Each row has a class, written as a number after it.
[   6  -63  -30   48   73  -81  -15  479  195 -292  155   33 -356 -565
 -367  227   15  -45  -70  -28  227  132  190 -233  118  -18   26  146
   94  223   73  -59  350   77   -7]  5
[  50  370  258 -298  -32   67 -230  118   -5 -108  115  363  453   92
  -58 -156    6  121  -80 -303 -141  209  -12  345  305 -101  146  154
 -294 -142   23  -93  -51   44 -103]  7
[ 145 -182  222   36    4  139 -430 -157 -218    1 -161  -26  214  348
  -35  216   21  261  -91  144 -317   18  213  -36 -510  -67   27 -394
   14 -142  481  -58  130  146   84]  2
[ -68   16  -50 -184 -455   65 -145 -111  -25 -183  383  -37  333  278
  446 -364  234   87   65 -121 -168 -373 -279    8  133 -116   57   37
 -151 -300 -260  326   -6   -9    9]  1
[-104  111  191   32 -344  101  -80 -207 -256  272  -10   73  415  636
 -214 -115  -80  109   30   98   49  232 -280 -157 -213  301  -31 -145
   44   -3  104   44 -116 -227   54]  5
[-163  -86 -284   84   20 -218  -77  331  -19 -220  420  -88  -88 -384
  615  139  236 -153  399  177  -21  -32  -46 -323  -53   -3  250  -58
   87 -653 -189  255   -8   33 -213]  4
[-264   64 -204   49 -308  193  -73  327    1 -245  265 -276  -19 -223
  387 -255   -3   19   40   27 -152 -127 -235  -43 -332  -16    9 -233
  270 -330 -134  302 -148   -3 -268]  3
[-101  153 -131  183 -184  134   77 -231  -38  187  107 -202  -19   67
 -220 -212 -321  -77 -158 -152 -255  -19   65  244  -12   18   66   45
  150 -150  -71   29  -42 -102  -12]  5
[-113  -33 -193  180   33   98  277   -5  242  -23  -26  185 -330    6
  124 -136  -96  301  124  255  298   73 -228   11  -44   -9    5   55
  149   96 -100  -43  -54  128  -78]  0
[ -96 -177 -134  331   97 -181  122 -245   64   94   77  -97  -88  231
  -40  148  213 -332   98  316  -83  -70   -8  120  -51    5  317  120
  114 -277  -15  -44  -42 -182 -113]  2
[  92 -112   -1  -17   36   45 -204   71  -88 -201  103 -172  133 -313
  384  159  104  175   20  208 -247 -253  201 -431   -6  110   22 -195
   35 -560  287   15  -38  219  233]  2
[-173  -37 -124   21  -88   60  103  311  -77  174   -3  137 -166  -88
  290   68  -53 -185 -102 -172   54  151 -257 -246   84  121  102  226
  -63 -161   34  -81 -217  -80  230]  1
[ -35  143   82 -159  151  130 -120  322  -72 -299  459 -135   17 -781
  137  303  -14  252  403  -41  153  337   95 -346  344 -400  126  161
   22 -404 -311   49  255  -18   16]  7
[ -90 -129  181  -22  100  -38  130  143  -13 -247  147  -79 -294   33
 -247  -75   -7  105   64  187  287  -10   31   10  185 -145  -63   30
   31   41   41  -61  259  -37  159]  3
[-169   74 -132  250  -39  -45  -29  358 -224  126  133  210   69 -342
  276   40   75  -46 -215  -44   92  203 -363 -229 -142  266  116  161
   40 -280    0  -20 -311  136    8]  4
[-173  154  202  112 -258   56 -112  229 -143  460 -232  389  261  216
  153 -144   72 -231 -172 -305   -6  496 -399  -39 -462  429  100 -101
 -312  180  405   -5 -168  -81   25]  3
[ 129  -90 -207  205 -110 -199  278  206  214 -166   17  -63 -327   -8
  132 -144  223 -117  -25 -232   10 -171  177 -339   65 -188 -367   -5
 -153    2  135   42   53  149   86]  1
[  -1    6   39   50  -77   96   15    9  182  216 -230 -244 -376  181
 -248  -38 -501 -157  110 -106 -130  122   58   68  208  387  -53 -122
  161  206  -24   44  176 -230  116]  7
[ 144  -22 -239  372  -94 -160  -71   45   47  289  -39 -158  189   39
 -123    3  276 -505  -49  105 -114  167 -149  -65  209  408  132  169
 -158  198  214  -53 -128 -178 -165]  5
[-254  102 -291  201  111  109   75 -315 -120  421   73   87  168  -51
 -132   29  -74  -47   56  143  183  324  -99   81 -160   62  194  304
  108 -458 -347   12   18 -202  104]  4
[  98   64   28  100  233 -116    2 -408  -10  -10 -221 -129   39  -44
  259 -216  143  -35 -196   -9 -174 -363   40   76 -273  -62 -395 -362
   16  209  196  -45 -247   30  -74]  2
[   4   -6 -276  274   84  -87  279  268   31   31  -47   -9 -346 -218
 -140  -67 -287  -18    7  137  269  338  -42 -219  112  -11  -94  345
  172   87   -1 -107   31  107   56]  7
[ -76 -317 -354  269  161 -285 -321  420 -548   48  195 -195 -102  557
   56  -41  124 -242  -78  -35 -112 -240  -77  202 -221  153  140 -371
   61  190  189  347  -89 -200 -174]  1
[  22 -136 -201  135   65 -103   34  374  229 -181   23  -79 -354 -489
  100  133    3 -109  108  134   21  -51    4 -255  -68   24   74  -12
  190  255  112   41  -70  226 -128]  7
[-176  215  313  208   29  -98  182 -665 -255  370  -81  108  160  344
 -362  -58 -242 -185 -181   51  113  225   93  -67 -329  234 -177  -12
  -26 -166  248  -66  -67 -206  563]  6
[ 136 -317   15  161  348 -172  -92 -460 -203  430 -137 -129   87   25
   94  436  -85 -301  153  124 -427 -269  602  -88 -349   16  297 -381
  186  130  380   23   19    1  -64]  6
[  -8 -215  -29   49   82  -55 -196  359   96  -79 -232  -29 -209  177
  -10  227   87   16  105  -42  -95   97   66 -345 -236  104 -144 -142
  116  -18  130 -148  367 -148 -152]  2
[ -99   -2  -19  -59   90  -52 -366 -104 -143  120  152 -142  -73 -273
  -23  537 -203 -342  118  -61 -333  -49  202 -409   93  154  364  -41
  145 -212  143 -113  130 -125  300]  4
[  19 -240  173 -233   67   56  -92  330  -16 -282  179 -378 -193  109
 -265   26 -114  -52  -92  110  -63 -279   91   82  501  -39   -8  157
  203   56   12  -92  323 -268  -66]  5
[-134  -45  -14  180 -323  -73 -190 -270  225  238   19  204   16  569
  209   93  217  -68  169 -290 -396 -199 -184  -79 -661  138  201 -279
 -167   19  280  116  126   14 -127]  6
[   8 -103  -71  248   34 -116  267 -735  -12  262 -162   28  166  116
  125 -246  215 -395  -60  -62  -21  -21  -49 -313 -167 -139  239   93
 -191   29 -134   17 -319  167  351]  1
[ 128  -33   98 -216   41   12   92  123   90  -33 -222  -31   46  178
 -368  -14  -81 -132  -68   63  207  115   76   52  250    1  -71  169
   15  312  -13  -22  150 -108   27]  0
[  85 -179  -63    1  114  -13  166  449   60 -382  109  -16 -410 -410
  -46  180   84   96 -200  233  377  -42  -39 -112  140 -353 -131  164
  219   17  -46 -139   35  243  -82]  4
[ -96 -241 -225  230  -37  -79  178   -2   96   79  -72   -9 -301 -167
 -177   25 -126 -416  -78  272   98  126  -42   80 -165  -64  261  284
  173   81  -88 -103  -47  153   40]  6
[ -99   21  -71   60   85  -42  151  120   27 -315  191  -17 -249 -233
   -7  -16 -162  188   96  142  261   33  -10 -223   94 -187 -236  163
  250  -55 -134   75   51   61  102]  3
[ 119 -206   73   75 -112 -182  154  -58  141  -22 -180  -51 -341  328
  -71  101 -103 -279 -129   65  115  -78 -198  -62    2   49  -40  110
  159  433   72  -29  165  -39  -91]  6
[  38   18 -459  406 -238    8 -214 -171  -61  424  -51  250  233  527
  386  -53   73  120   57  -88 -241  139 -207 -279 -452  104 -214  -20
   35 -254   76   22   -5   -8 -196]  7
[-174  171  -86  155  -42  172 -161   46 -212   42  368  371  424  157
  566   82  279  570   76  220   47  115 -376 -223 -357    7  114  -46
    2 -899  177   30 -274  151 -103]  7
[  32  -13  -43  188  -99   40  172  406  202  -18 -149   -6 -374 -312
 -456  -75 -249 -101 -245   32  259  260  161   45 -165   34 -400   28
  251  283  152   29  147  137  -96]  5
[-297    8 -267 -136   53 -103  -88  145  -57 -409  480   81  245 -508
  441   86  434  163  182  396  -22 -260 -200  172  -68  -31  792   68
   77 -733 -242   84 -302  217 -294]  1
[   0  -53 -162  113   64   72  284 -100  205   93 -122 -238 -277 -191
   -8 -263 -221 -140    5   75   18 -111  -36   61  358  171  210  113
   30  147  -81   -7  -12    7  133]  2
[-107 -214 -145  -39  341  248 -200  -88  -10  -34   25 -191   48 -139
 -189  217  143 -294    5  413 -135  -69  401  160 -184 -236  619 -289
  149 -429  143 -102    9  -39  -15]  2
[ 139  -82  -19   57   46 -317  200   85 -123  -59  -48  -32 -110   47
 -220  -68 -208   43  -22  165  282    6   46   97  259  123 -234  224
  165   68 -179  147  130  123   45]  0
[-215 -139 -212 -228 -105   18 -324  322  218   -9   50  -67 -409  -20
  -73  407 -197 -146  370 -246 -315 -223  227 -111  -62  237  403 -371
  157 -414  -52  136  370    8   52]  3
[ -90  -56  179   45    4  285 -263 -169 -222  157  110 -177  158  -22
   44  252 -109   74  -17  282  -97  116  -85  166  -15  167  207  -79
  192 -307   57   35   24 -225   74]  3
[-206  195  225 -215  252  225 -324  503  -72 -169   72  112  202   86
 -208 -317   91  -55 -449 -245 -201 -192   76  435 -180  -24  -65 -279
  -81   81  477  -70 -209  -17 -137]  4
[ -48 -219 -272 -274  286   -1 -102 -230 -117   -9  -57 -332 -120  345
  166  331 -111 -540   47  248 -193 -247  159   23  -12 -103  546 -150
  138 -122  113  -33  -81 -406   44]  6
[-215  -97 -420  236  -27   85  181  414  293 -287  246  -96 -421 -378
   35 -155   79   55  229  133  178   57 -140 -283  122 -222  103  222
  159 -179 -229  -72  152  150 -122]  3
[-135  -13   36  103  107    9  296  155  179  -14 -196  -58 -335   95
 -260 -259 -148  110   72  -36  162  153   78  168  -60   26 -256   -2
   93  350  -21  -41  128 -172  -98]  1
[  35 -100  225  -61  225 -133   73  254  -20 -632  399   45 -360 -343
    8  253    7  183   57  247  327  -17  180  -37  295 -555 -119  111
  242 -141  -66   -5  219  135  -56]  3
[-242  -73  -88  116  117  129  277  164  134   59 -100  163 -257 -287
 -341 -128 -123 -227 -149  271  343  275   90  238 -196  -86  122  148
  191  137   -7  -93  -55   21   32]  3
[  64  -86  343 -115 -195   49   17 -295  -89    5   55   69  135    5
  510  271  224  113  -52   28  -87 -186 -361 -282  149  -10  157   41
  -54   55   20 -197 -177  -95   73]  3
[ 180  -37   27   -4  -44  193  210 -167   65  -14   72 -158  -77   17
  -55 -206  -68  248 -129  -47   31 -158  182   11  349 -158  -98   -4
  -88  -71   -4  -61  145   29  130]  5
[ -24   14  -55   52 -134  -39  224  191  204 -391   36 -116 -271 -426
   67  -47  -49   87  -60  -24  -42  -84  160 -367  -59 -139 -135   68
  188   -5   19  -94   84  157   -2]  3
[  56  -40   55  239  166 -355  -33  313 -163 -202  125  171 -272 -242
 -202  193  -49    0  -99   69  320  101 -121 -112   15  -35  -78   92
  153  293  160   63   87  273   -6]  2
[ -51   39   94   68 -189  319    4 -309   84  213 -100   -7  169  201
   71  -72   78  165  -13  -46 -177   34   48 -214  -93   49  -91 -133
  -84 -470  100 -144  -12   -9  258]  1
[-111  181 -602    9 -261  -38 -183  328  209 -122  170   85  -20   38
  619   96  470    7   72  -39  -41 -210 -579 -227 -334 -116 -119  -35
  -86 -367  203   12 -123    4 -376]  2
[-101 -129  396  -94  191 -188  152  178  297  -96 -400   67 -469  -56
 -197   49 -210 -293  101  -11  176  149  -22 -249   13  171 -238   24
  183  494   63 -168  173  -99   66]  2
[ 176 -132 -630 -177  503  181 -469  242   92 -250  -66   62  102 -287
   31  432  494 -182   13  325   52   43  357 -162 -328 -641  201 -339
   15 -386  215 -211  -88  254 -252]  7
[  83 -201  160   79  256 -145   52   42 -109 -250   53  -10 -194  226
 -186   75   79  157   44  356  329   19  158  -17   63 -180 -245 -114
  147  158  153  -44  262  -84  -38]  3
[-138   60  158  103 -235   28 -142  -72 -287  113  282 -201  222  381
  149  -12  107  341  330  -40 -153  -40 -432 -114  242  362  264 -167
 -129 -257  -56   82  -64 -201   62]  1
[  66   28  484  187  222 -103   -9 -834 -600  170   67   19  432  416
  235   10 -175  249  -41   42 -175   -5  257 -396  -81   30 -208 -226
   74 -234   72 -102  -58 -212  371]  6
[ 106 -126  -88 -190  161 -168    1   23 -124 -142  -35  147 -294   59
  338  497  -88  -68  101  293  189   39  135  -17   28 -170   30 -181
  138 -188  149  -34  -65  -68    7]  3
[ -21 -133   11   36   92 -329  223 -122  138 -113 -185  -90 -452   15
 -350   65 -192 -362   95  250  173  -27   12  -28  -58  -80  195   28
  197  278  105  -69   76  194   66]  2
[   7 -143 -219  304  -44   15  337  -15  289 -243  -50  -16 -367 -386
  -98  226   29  167   33  339  252  146   16 -299 -164 -185  -14  234
  331   -7 -159 -114    6  205  -38]  3
[ 173 -141 -125   35   -5  101   18   13  142 -142  -48 -213 -211  135
 -239  118   46  138   90  -72  -17   21  272 -277  316  -98  -32  -10
  -98 -125 -160 -149  386  -95  228]  0
[ 139   42  173 -103  407   64   36  160   64  137 -405   81  -14  461
    7 -202    9  272  -95 -264   59  210   82  157 -286 -133 -407  -75
 -277  618  568 -116  281 -219 -235]  4
